Each row was made from one path, in order. Every step used is in the known rows, and no mark comes twice. Write each row's path.
Each row is shifted at random along 4 fixed directions that mean nothing.
Known rows:
digi/riza/govuk/bosug/makan/ziliz: [ 175   34   48  157    2   70  110   11   26 -165  -44   18  142 -122
    5 -138  -66  -25  -69  -99  124  -76 -124  186   60  180  -32  126
  -97   82 -223  206  141  179   -5  -68  -77   -5  -22 -127   13  -67
  -86 -137   92  106 -118  -60 -136 -104  225  -59  -19  160  149  176
 -119   -6 -116]
makan/dukir/digi/riza/govuk/dinok/vigu/ziliz/nare: [ 206 -420  313 -179  164  -42 -174 -169 -422 -548  -88  190  128 -273
   17 -272 -108 -137  243  -95  104  -72   54  109   97 -383  230  169
  -80 -143 -262  258  252 -152 -144  105  -39    3 -178 -244 -184   33
  -75 -212  -50  185 -275   -9 -247  -14  263  246   37  259  -92  344
 -136  317  -82]
vigu/ziliz/bosug/nare/sesob/riza: [-128  -30 -237 -340   31   18   35   56 -114   89   10   42   37  281
   53  177  -92   98  102  171   11  249  177   84  102  156  -45 -139
  184  -35  356 -357 -142  133   70    7  -48  238  -83   65 -134 -139
  105  179 -270   59   24   79  -26  -11 -105  100 -213 -255   36  134
  -47 -165 -124]
dukir/digi/riza/govuk/pupod/nare: [ 322 -232   36 -119   39  123  266   67  -82 -308 -288    9  -33 -234
   10 -261 -139  248  142 -478  -47   51  169 -179 -185  253   -3   78
  108  -97 -205  215  -66  188 -169  155 -428  -50 -130  -19  -91 -153
  -12  -53 -212  -10  -83 -103 -310   48  195 -332  226   91  262  397
  -15   29  -71]
dinok/govuk/pupod/nare/sesob: [-164 -369  326   -8 -151   14 -203  -12  -35  -69  119  -36  107  -83
  -22  136  -52 -276   30  327   -6 -309   -6   70  333 -116  289 -188
 -161   70  -27   78 -118 -347    1 -136   98 -353   -8  -46   88  125
  -63  -28  319  -30   88  172  -72  180  -69  475  254  127 -293 -181
 -115   46   35]
bosug/makan/dinok/dukir: [ -23  228 -287 -153  -13    1   -7  -23   12   83   79   47 -163  -76
  -71   60  -19   21  -73   14  103  329  -57  153 -121   64  -46    1
  111   49   94  -23  -42   -5    1  -88  -50  169    9  110   22  -47
   60  234 -135  -31   84  -74   83  -85  -49  -60   33 -110  121  198
   47 -131 -139]
bosug/nare/sesob/riza/dukir: [ -57 -143   66 -174  -47  -13 -153   59 -291  -71   83   61   74   69
  -39   62  -11 -165  118  156  -14   97  105  205  116  -45  153  -30
   78  -48   74  -23 -243 -126  -49 -125   -3   81  -97   93  -19  -93
   28   84  -43  -15  -76  102  -30  102   56  353   64  -10  -64   79
  -47   74  -79]
govuk/bosug/makan/ziliz: [ 168   73  -75 -224   55 -101  -79  -23 -255 -169  -90  214  -34  -60
  134  -33  -90  -21  155   18  251  305   65  -15   69 -173  132  305
  113 -296   57   -2  244  147  -66   89  -34  150 -127   52 -123  170
   61 -127 -281  121 -271  -13  -93 -123   53  232 -272  -16   33  188
   16  113 -104]
pupod/dukir/digi/riza/dinok/govuk/bosug/makan/ziliz/nare: [ -50  -35 -207 -245  -95  228  184  223  163  -80  191 -248  150 -124
 -130    4 -110   56  -18  128  -24   57 -147  369  -26  177   -6 -259
  144  230   -3  -40  -93   79 -101 -260 -345  165 -116   92   -5 -308
   12  430  -96  -12   27   23  -97 -102   89  106  341  -45  304  444
  -79 -213 -206]
govuk/roru/digi/riza: [ 115  180  -95  234    3  -67  149 -205  212   20 -244  -22 -130 -179
   -9 -137 -137  170 -122 -296   92   70  138 -385 -118  336 -174  194
   45 -108  -71  158  176  120   98  176   54 -270  232 -103 -112  265
  -61  -91   16   73  152 -126  -95  -28  -58 -304   10   83  139   61
  -91  -16  -34]
makan/bosug/nare/roru/sesob: [ -17   29  -46 -224  -92  -21  -41  202   28  -46   33   34  -61  134
   36   16  -78   13   12  113   -9  170  -28  109   77  -78  134 -147
  163  -75  177  -52  100   95 -101 -114 -173  -79  -84  152   -6    9
   89   80 -186   96 -104   29  -61   -9  -74  196  -23  -51   18  191
  -39  -41 -105]
govuk/roru/dukir/digi/riza/dinok/vigu/ziliz: [ -12  108 -447   28  120  -44  163 -236   17   96   15   92 -140 -141
 -122  -55 -171  246  -79 -111  122  353   72 -265 -114  248 -224    1
  133  -84  150   14  274  182   90  176   79  111  117 -125 -169   94
   44  137 -147   13  196 -104  -21 -230 -116 -337  -18  -40  256  326
  -93 -199  -95]
ziliz/bosug/makan/dinok/riza: [ -23 -115  169 -251 -103   45 -151   75   39 -247  177   52  306 -158
    8   -2  -13 -196  105  234    9 -110 -207  154   83 -249  169   27
   24  -11  -49  133   81 -144  -92 -172    3   68 -131  128  -47  -18
   11  -27  -23   80 -186   54  -43  -25   72  406   78   84 -117  120
  -29  103 -149]
bosug/makan/ziliz/nare/roru/dukir/digi: [-204  293   24  237 -273 -108 -200  -90  273  169  183 -180 -120 -180
  -29  228 -168 -266 -262  496  168  -57   58  165  182   17  -10 -122
  -31  151  103  -79  193 -341  128 -312  192 -342  248 -131   77  456
 -119  145  416   98  332  149  126  -23 -297  560  162   78 -118 -173
 -183 -105   -4]
makan/ziliz/nare/sesob/riza/dukir: [  63  -23 -269 -440  151   27   18   86 -293  -51  -33  187 -121  163
  -13   48  -89  135  271   21    1  390  148  145  -43   86   24  -27
  304 -112  227 -216 -113  197  -56   49 -165  546 -271  101 -137 -253
  115  276 -406   62 -126  -23 -111  -78   71   41 -137 -178  135  289
   34  -96 -185]
nare/ziliz/bosug/makan/dinok/dukir/digi/riza/govuk: [ -39   89 -253 -133   23  -15  128  -75    7   89   12  114  -54 -162
   32   96 -151   33 -150   66  123  252   -3  118  -21  296 -252    0
   42  158   41  -44   43   52   74 -120   36  214  103   21   -9   18
  -18  128  -29   29  186    1  103 -198  -76  -41  -61  -42   49  209
 -138 -223 -164]
nare/roru/sesob/riza/digi: [  54   63 -320 -309   -1   16  182   55   61  -18 -123  153 -212  -38
  -27  -47 -207  248  179 -152  -37  419  171 -287 -142  196  -78   26
  341 -207  245  -61  -35  182  -61  141 -165  172  -63  167 -182    9
  141  201 -376    6   -5  -28  -60 -114  -71 -162   13 -136  133  201
   32  -93 -137]
dukir/digi/riza/govuk/roru: [ 119 -266  104  -49  -64  105   86  191  127 -330  114  -69  188 -134
  -82 -183  -99  -17  163    0  -89 -127 -118  -32   16  -88   93  -84
   65   -1 -138  236  194   57 -160  -75 -250  -47  -85  -18  -33   11
  -13    9   38   47 -182   67 -122  -41  173   99  287  156   84  181
  -86  141  -55]
dukir/digi/riza/govuk/pupod/sesob/nare/ziliz/bosug/makan/dinok: [  35   47 -226 -139   50  -91  152 -248   -4   17 -193  250  -82 -179
  107   80 -270   86  -40  -71  219  225  288  -65   38  454 -188  133
   67 -105  128  -41  146   55  126   78    3  -53  106  -16 -116  236
   12    4 -118    7  180   -8 -135 -102 -122  -81 -121   -2  -64  244
 -177 -194 -171]
riza/govuk/pupod/sesob/nare/roru/dukir: [  16 -182 -129  -78 -198  171  121  293  205  -92  218 -169  -15   94
 -167    3 -154   82   68   49 -176    7 -128  207   18  178  177 -465
  130  147   72   51 -253   60  -83 -197 -370  -75 -188   93   41 -357
   67  381  -34  -76  -12   25 -259   17   19  -14  449   24  256  379
  -57 -250 -107]
vigu/ziliz/nare/sesob: [-156  212  -34  362  116 -160  -69 -505   21  366 -276   54 -274   54
   53  164 -118   -4 -352  -52  216  -55  291  -71  102  412 -329   58
 -260   97   55 -150   35 -136  368  101  403 -219  358 -376  -21  296
 -143 -145  354   56  482  -59    8   45 -254 -239 -323   20 -146 -287
 -238 -179   49]
dinok/vigu/ziliz/bosug/makan/dukir/digi/riza/govuk/roru/sesob: [ 152 -189  166   -2  -58  -19   38  -84  -28 -404   15   70   57 -321
   25 -184 -236 -104  -45   20  175  100  -20   49  151 -150   39  114
  -47  -76 -159  296  293   14  -73  -10 -106 -221   41 -177 -152  182
  -51 -162   73  229 -221   56  -61 -283   84  189  -16  248  -19  476
 -199  148 -117]
govuk/dinok/dukir/digi: [ 150  -42   22 -139   14   29  -32  -37 -189 -180  -54  -34  -38 -160
  -74 -182   31    2   -4 -243    7   64  -78  104 -127  -59   33   10
  -14   27 -160  243   -6  -84  -90   12  -94  164  -21   44   -2 -172
  -19   17  -30  -14  -82 -100 -164   18  101  -79   89  101   99  301
   -8   56  -56]
dukir/digi/riza/dinok/vigu/ziliz/nare/roru/sesob: [  53  -94  353  267  -18  -27 -103 -392   40 -227 -158   55   20 -273
    4 -253 -105 -102 -213 -217   53 -380  -24  -66   34   -5  -80   62
 -297   75 -276  438  371 -254   74   58  193 -343  177 -361  -84  206
 -181 -361  388  157  178 -111 -212   -6   65 -105  -62  402 -146  111
 -291  107  -28]
dinok/vigu/ziliz/nare/sesob/riza/govuk/roru/dukir/digi: [-105 -108 -138  -18  -62   66   27  -30  117  -47  108 -146  -32  -47
 -134   27 -215   19  -55  231  -26   -1   32   63  151  142  -30 -337
   59  141  131  -79    0  -65   68  -77  -51  -67   50 -188 -115  -37
  -26  291  154  144  179   95  -74 -106  -76  166  197    5  116  225
 -209 -149  -83]
vigu/ziliz/nare/roru/dukir/digi/riza/govuk/pupod: [  41 -273    2  -22 -104   14   -5   73  -58 -195  156    0    6  -85
  -86   23 -283  -18  172  197   29   38   78  -25  135  -21  141 -195
   79  -15   49   28   76  -27  -55  -69 -108  -28 -138 -142  -75  112
  -25   77   38   43  -16  113 -210   -2  -68  296  243   85   82  168
 -135  -51  -31]
pupod/ziliz/bosug/makan/dukir/digi/riza/govuk: [-161  134 -129  215 -201  100  254   76  367  214  215 -293  124 -210
  -63  201  -97  -70 -351  281   49   10  -21  357  114  448 -258 -186
  -43  390   -8  -87  -32   -6  125 -297  -21 -151  263  -51  109  -15
 -104  295  300    5  291  134  226 -205 -108   41  251   19   77  147
 -179 -309  -71]
dinok/vigu/ziliz/nare/roru/sesob: [   4  -85  220   76  -55  -29 -155 -179   34 -184  -73   17 -105  -33
   69 -108 -107  -48  -68  -14   41 -171  -27  -47  117 -179   86  -55
 -139   -2  -39  141  224 -170   41   51   69 -254   18 -242 -113  115
  -69 -158  145  213   45  -30 -146  -33  -25   80 -117  180  -85  110
 -159   56  -14]
vigu/ziliz/bosug/nare/roru/dukir/digi/riza: [ -54 -243  187 -151 -199  -56 -164  143 -111 -215  194  -58  220   13
   54   60 -122 -171  121  353    5    2   33   79  198 -284  207 -109
   86  -65   75  -10  132  -97  -92 -175  -16 -104  -70   14  -73  162
  -10  -65  -18  101 -139  180  -58   12  -81  601   55   77  -59  174
 -135   97  -22]
makan/dinok/riza/govuk/bosug: [ -61   84 -525 -114  304 -109  111 -341  -62  265 -281  254 -180  -97
  -40  126 -240  263  -47 -160  168  384  161 -331  -89  446 -323  134
  115 -128  156 -176   -9  164  212  219  245  186  114  -73 -154  104
   65   83 -220  -54  240 -114    4 -124 -142 -478 -200 -180  104   17
 -114 -247 -126]
ziliz/bosug/nare/roru/dukir/digi/riza/govuk: [ 106 -221   87  -83  -63  -46   14   34  -72 -210 -158  -18   -6 -118
   84  -74 -239   19   18  -99  -30   71  127 -130  -27   31  -10   23
   63  -64 -106   80  -81   20  -63  -69 -157 -225   19  -28 -109   89
  -34  -88  -68   73  -41   49  -97  -25   -6  113   99  105   63  283
 -189   50  -58]
dinok/vigu/ziliz/bosug/makan/dukir/digi/riza/govuk: [-142  -60 -118  -88  -75  -29   79  -35  -16  -33  150   52   61 -263
    7  162 -192  -96 -125  353  192  235   92  137  185    5  -99   -6
   18   57   99 -114   54  -30   21 -135   32  -42   88  -92  -85  115
   -9   71   32   93   49  203  252 -273 -116  281   30  -42  -86  224
 -126  -75  -99]
dukir/digi/riza/govuk/pupod/nare/roru/sesob: [-261 -244    2   15 -251   36   61  138  334   47  289  -45  108 -137
 -147  215 -186 -110   33  426  -62  -78   44   -5  230  132   97 -309
   93   62  174    2   75 -158  -17 -221    0 -284   53   66   67  240
    9  223  222  -95  194  246   -8   36 -225  365  450   53 -165  -95
 -142 -141  -22]
roru/dukir/digi/riza/govuk: [  49 -408  174 -146  -16  -15  -30  128 -168 -290  150  138  235 -219
  -67  -24 -121 -176  266  261  -19   44   43   57  147 -256  201    6
  112 -126  -69   97   26  -29 -187 -108  -56   37 -133   53  -18  152
   10  -18  -35  -32 -232  181  -18  -55   56  474  245  126 -104  110
  -60  172   28]
sesob/nare/ziliz/bosug/makan: [ -18  249  119  159 -202  156   66  117  321   54   67 -262  141  102
   78  -36   45  -30 -278   39  -21 -333 -205  372   30  290  -73 -244
 -130  373  -74  -12  -91  -22   89 -307 -147  -68   46  -43   75 -319
 -113  116  225  118  177  -41 -157   32   56   14   95   69  202  140
 -104 -247  -98]
makan/dukir/digi/riza/govuk/pupod: [  96  -47 -229  -19  -49  155  340  214   43  -52   90 -115  -46 -155
 -179  -47 -113  170  -52  -99  -57  193  -10  156  -87  377 -128 -203
  120  198  -50   68 -153  200  -92  -64 -306  132  -69   26   49 -302
    1  258  -18  -52    3   -8  -56  -82   66 -214  308  -40  237  328
   12 -200 -121]
vigu/ziliz/nare/roru/sesob/riza/govuk: [ -35 -186   34  -35  -10   91  -44   12  125 -136  100  -15   54  113
  -73   -1 -217  -25  162  162  -64 -133  -19   86  128  -11   95 -260
   50   82   98  -33   47  -60   34  -77  -64   -9 -115 -185  -73   21
   -3  131   69   92   33   58 -183    4   31   82   88   60   50   44
 -165  -56  -46]
vigu/ziliz/nare/sesob/riza/dukir: [ -25  -39  142  176   87 -120 -205 -382 -330   48 -136  113  -51   16
   10   63 -102 -152  -68    9  154  -68  238   70  142  128  -55  108
 -174    0  -56   25  -70 -201  203   52  312  -14  108 -297  -69  141
 -117 -174  236   58  151   -2  -93   64   -5   65 -220  134 -115  -58
 -206   38    7]
pupod/digi/riza/govuk/dinok: [-345  -14 -381  -54  -27   78  208  112  384  276  292  -65  155  -19
 -236  250  -80   78   11  292  -69   80   -4  101   29  361 -134 -260
  149  149  239 -252  -79   44   80 -153   54   94   86  143   25  -86
   59  476   -1 -181  258  154  124  -38 -171   28  425 -181   -6 -100
  -45 -297  -94]
dinok/govuk/riza/dukir: [  51  -48 -318 -173  101  206  233  137   -1    2   11  -91  -90   -9
 -169  -66 -130  259   73 -203  -58  233  -86   25 -181  319  -98 -189
  182  131   18  -49 -355  221  -42  -31 -282  362 -148   57  -32 -454
   61  363 -243  -77    4  -64  -94  -81  100 -358  244 -150  418  346
   37 -233 -118]
sesob/riza/govuk/bosug/nare/roru/digi/dukir: [ -59  165 -395   14  -85   46  224  134  155  204  -95 -191 -161   54
  -98   64 -202  237 -143  -91  -19  288   92  -73  -95  498 -115 -185
  220   99  141 -165 -322  181   67 -113 -162 -146   98   61  -58 -153
   33  355 -140   -9  257   -8  -63   43  -84 -207  228 -169  380  244
 -106 -296 -150]
bosug/makan/ziliz/nare/roru/dukir/digi/riza: [ -85  408 -513 -155 -221  183  318  368  501  152  213 -253 -175   25
 -122   97 -123  274 -106  156  -45  366  -60  201 -196  412 -175 -346
  393  238  307 -246   16  304  -52 -279 -423  247  -33  175   16 -222
   71  629 -218   65  221    4   19 -160 -170  -47  307 -250  454  353
   36 -436 -215]
dukir/digi/riza/govuk/roru/sesob/nare/ziliz/bosug/makan/dinok: [-323   73 -249 -106  -37 -102  -17  -89  395  178  262  180  135  -29
  -37  277 -268 -141    9  609  171  103   52   93  276  193  -86 -173
  165   -4  381 -256  371  -79  167 -249  207  -48  153   26  -53  458
   41  300   89   34  255  206   40 -143 -302  448   94  -53 -191  -84
 -235 -242 -146]
dinok/vigu/ziliz/nare/roru/digi/dukir: [  38   31  -83 -138 -107   97  100  199  107 -111   18 -129 -174    9
  -25 -116  -78  196  -32  -61  -48  154  -76   16  -88  -30   90 -223
  149   71   68  -35  -29  106 -112  -56 -289   -8 -117   -9 -119 -264
   21  231 -201  166   52  -47 -123  -32   -8  -22  160  -52  299  406
    2 -133 -124]
govuk/bosug/makan/ziliz/nare: [  17 -137  127 -416  -53  -92 -283  126 -251 -302  136  180  166    0
  127   90  -88 -240  380  427  182  117   43  173  268 -536  406  161
  165 -323  154 -135  228  -59 -151  -98  -49  136 -292  118 -134  215
   76   -6 -263  153 -377  171 -123  -24   27  828  -90  -11 -144   85
    5  222 -106]
sesob/riza/govuk/roru/dukir/digi: [  26   90 -200  292  -12  -33   88 -204  136   95  -75 -163 -104 -183
 -130   -4 -240   55 -157  -42   44   34  130 -194  -27  367 -196  -60
   29   79  -44   66   -7  -50  159   22   81 -248  260 -205  -37  238
  -74  118  240    1  256   -5   -7  -78  -77 -171  170   75  169   76
 -192 -105   17]

Which path is each row?
[-253 -313   14 -161   55  -45  -80 -158    1  -52   84  175  118  -90
  -53  127 -126  -87  107  265   65  -44  130   42  229  -17   60  -59
  -43  -56  128 -118  111 -157   62   14  194  -38   13  -93 -152   81
   -8   91   40   44  119  161  -31  -16  -99  325  124   16 -289  -38
 -180  -14  -94]
pupod/digi/riza/govuk/dinok/vigu/ziliz/nare/sesob
[ 122  319  -74  189  -38   93  241 -114  175   86 -220 -111  -82 -284
  -76 -163  -41  150 -387 -422   47   40  -79   85 -249  541 -340   92
  -86  247 -283  234 -217   63   73  -76  -66  -47  194  -38   -5 -287
 -120   18  110   29  229 -228  -70  -56   86 -462  104   97  277  322
  -85 -211 -204]
ziliz/bosug/makan/dinok/riza/digi/dukir
[ -95  244 -152  -20  -71  -30   39  -46    0  165  -13   71 -168  -70
  -36  159  -91  -54  -59  187  163  257  244  182   81  293  -80   66
  132   29  159 -174 -103  -32   73 -122   44   64   77   -2  -33   82
  -22  223   19   56  213   58   58  -22  -92  228   16  -86  -25   10
  -55 -138 -162]
bosug/makan/ziliz/nare/sesob/riza/digi/dukir
[-228 -136   25  -39  -88 -189 -296 -224    5 -108  222  208   26 -300
  -14  184 -281 -306   44  588  232   81  110  -17  279 -307  151   24
    8 -115  147  -42  365 -348   45 -162  284 -282   91 -183 -115  612
  -36   11  164  120  158  229  139 -107 -219  708  136  104 -292  -53
 -231   85  -59]
bosug/makan/dinok/vigu/ziliz/nare/roru/dukir/digi/riza/govuk
[-250 -220 -127 -116   64  -85 -186 -242 -141  167   53  140   -1    7
  -91  249  -68 -135   80  214   47   89  156   31  150  122   69  -60
   18  -11  142 -110 -171 -249  161  -49  291   12   80   -9  -20  101
   24  206   68 -112  246   95    8   86 -109  112  117  -32 -174  -95
 -155  -85  -58]
pupod/nare/sesob/riza/govuk/dinok/dukir
[-143 -225  283  219   -3 -161 -352 -478   -8 -160  -69  131   26 -190
    8   -3 -184 -289  -18  127   77 -379   54 -160  246 -147  136   94
 -255  -52 -113  229  205 -489  198   38  449 -507  176 -311 -127  435
 -127 -209  407  141  173   68 -117   60  -37  280   27  313 -405 -166
 -314  172   -9]
ziliz/nare/roru/sesob/riza/govuk/dinok/vigu
[ -16  -19  132 -221 -145  158   45  258   41  -95   74 -162  228   76
  -38  -23    5  -86   -4  173 -162 -175  -64  429  157  140   18 -243
   48  212   19  -57 -182  -40  -77 -203 -162  103 -111   94   -7 -382
  -34  144   68  120  -64   49 -105   50  142  361  110   -3   -7  122
  -82  -68 -186]
makan/ziliz/bosug/nare/sesob/riza/digi
[ -71   20 -388 -101  158  -93   71 -308  -79  188 -223   94 -237  -61
   23   91 -373  211  -99 -111  155  353  259 -329  -88  330 -279  -18
  105  -47  199 -184  -37   60  176   91   86  -47  173 -175 -162  218
   20   60 -174  -30  353  -47    0 -103 -250 -308 -114 -122  170  192
 -216 -260  -70]
vigu/ziliz/bosug/nare/roru/dukir/digi/riza/dinok/govuk
[ 145  -24 -335 -470   20   34  174  -54 -237 -177 -130   98 -130 -280
  -35   -9 -295  134   85 -194  104  459  177  -43 -122  228  -54   82
  224 -138   99   67 -224   74  -66  100 -290  144  -60  182 -141  -68
  118  189 -362  -54  -96   -5  -61 -181   -2  -72   40  -97  129  618
  -17  -95 -217]
ziliz/bosug/makan/dinok/govuk/pupod/sesob/riza/dukir/digi
[-186 -181  124   -5  -25 -186 -242 -266 -155 -143  182  268  284 -359
   -2  130 -152 -380  -11  537  310  -41   33   72  405 -293  123  184
 -153 -145   17   87  443 -284   45  -83  412 -218  126 -163  -77  545
  -57 -245  244   86  -16  238  142 -126  -72  691  -39  162 -399 -101
 -223  188  -43]
dukir/digi/riza/govuk/bosug/makan/dinok/vigu/ziliz
[-356  -36   63  -14 -140 -104 -245 -186  -32   19  383   87  179 -288
  -86  263  -90 -392  -45  679  226  -12   96  268  317 -276  112  -17
  -46   24  165  -96  233 -417   50 -259  319 -145   96 -120  -29  384
  -48  105  256   33  187  261  224  -65 -188  729  169   56 -329 -103
 -144   43  -66]
bosug/makan/dukir/digi/riza/dinok/vigu/ziliz/nare
[-248  106 -349 -128  -55  -34  138   71  164  240  142   68  -25  -59
  -95  314 -222  -33  -87  475  162  343  146  263  207  349 -146 -156
  189   57  310 -341  -36  155   88 -262   32  154   86   80    0  115
   29  395   -1   13  195  198   72 -171 -280  398  116 -167    8   57
 -162 -325 -152]
roru/dukir/digi/riza/govuk/bosug/makan/ziliz/nare/sesob
[-230  -24 -134 -232  -53 -139 -154  -62  -60   38  162  134   65  -64
  -19  159 -182  -83  -19  381   86  217   40   18  170 -106   46  -70
  110  -88  241 -151  114 -137   32  -98  213  -65   20   34 -166  141
   38   91 -127   96   92  116  107  -77 -183  459   29  -66 -108  141
 -141  -74 -163]
makan/dinok/vigu/ziliz/bosug/nare/roru/digi/riza/dukir
[-253   43  -45  454 -136 -112  -33 -342  163  218  -30 -168  -41 -189
  -46  168 -230  -67 -434  217  136 -192   81  -75  223  329 -231 -151
 -247  233  -46   -5   86 -196  298 -108  388 -448  379 -389  -39  257
 -190  -49  506  107  467  100   57  -91 -241   67   63  149  -31  -37
 -376 -218   17]
dinok/vigu/ziliz/nare/roru/dukir/digi/riza/govuk/bosug
[  -3   86  -43  -97  120 -147 -224 -408 -341  -74 -132  292 -151 -140
   46    3 -129 -110  -38    4  260  211  197   52   58   -6   -7  245
  -55 -140   45   31   90 -172  119   95  218   34   44 -184 -182  177
  -27  -85  -29  149   92  -47  -27  -69    7  141 -248   53 -110  184
 -137   62 -155]
bosug/makan/dinok/vigu/ziliz/nare/sesob/riza/dukir
[ -15  -47   91 -135  -20   -8 -132 -109   67 -136   80   34   19 -151
   11  -49 -253 -192  -29  206  148  -36  -83  174  158  -70   92 -137
    5   55   19   89  157 -216   25 -217  -28 -138   35  -78  -44  182
  -32  129  135   93   62   35 -171  -87  -42  302  109  163  -18  237
 -221  -57 -125]
riza/dinok/govuk/roru/sesob/nare/ziliz/bosug/makan/dukir/digi
[ -32 -102 -356 -285  235  -35  208 -149  -14   -1 -111  269    8 -104
  -21   -2 -244  247  101  -48  110  339  117 -203   11  191 -151   50
  145 -168  213 -201   56  246   59  196   45  211  -25  -16 -270  -51
   89  115 -380   61   32   -4  -61 -211 -103 -154  -53 -154   83  270
  -79 -190 -147]
roru/digi/riza/govuk/dinok/vigu/ziliz/bosug
[ 392 -358  475 -258  -42  109 -148  216 -275 -691 -142  -37  238 -203
  -13 -516  -82 -103  185 -356 -121 -228 -310  154  -59 -321  401   30
  -24  -44 -480  576  -31  -33 -335 -104 -367 -152 -284   54  -71 -289
  -74 -223 -119  159 -447 -148 -459  160  472  248  289  359  220  540
 -113  329 -183]
makan/dinok/govuk/bosug/nare/roru/digi/riza/dukir
[ -79 -253  134  135 -224  136   98   20  -15 -120  332 -250  335 -182
 -131  -21   16  -94 -230  136  -88 -289 -207  289  147   89  -16 -260
 -236  299 -206  266   20 -155   -6 -114   31  -96   10  -87   -5 -307
 -107  -14  328    2   14   45  -71  -92   80  151  215  219  -12  383
 -151 -103  -82]
govuk/pupod/dukir/digi/riza/dinok/vigu/ziliz/bosug
[ -69  112 -145    4   -5  -91  -55 -221  109   52  -32  172  -33 -270
  -10   50 -278  -81  -76  151  255  110  -15 -197  111  114  -14  149
    9  -88   63   93  258  -56   99  -46  233 -180  144  -76  -71  408
  -27  -57   59   41  182   12   -1  -99 -118  144    7   71  -49  -63
 -185  -73 -130]
nare/roru/digi/riza/dinok/govuk/bosug/makan/ziliz
[ 119 -200 -224 -272  101  179   98  125  -15 -187   84   -4   -6   84
 -167 -197 -124  164  196 -179 -163  130 -218  -20 -137  102   99 -243
  187   49   20  146 -134  205  -87    4 -285  252 -204   79  -77 -348
   98  315 -215   -5  -99 -127 -255  -63  181 -238  208    2  332  426
  -37 -112 -177]
nare/sesob/riza/dinok/govuk/roru/dukir
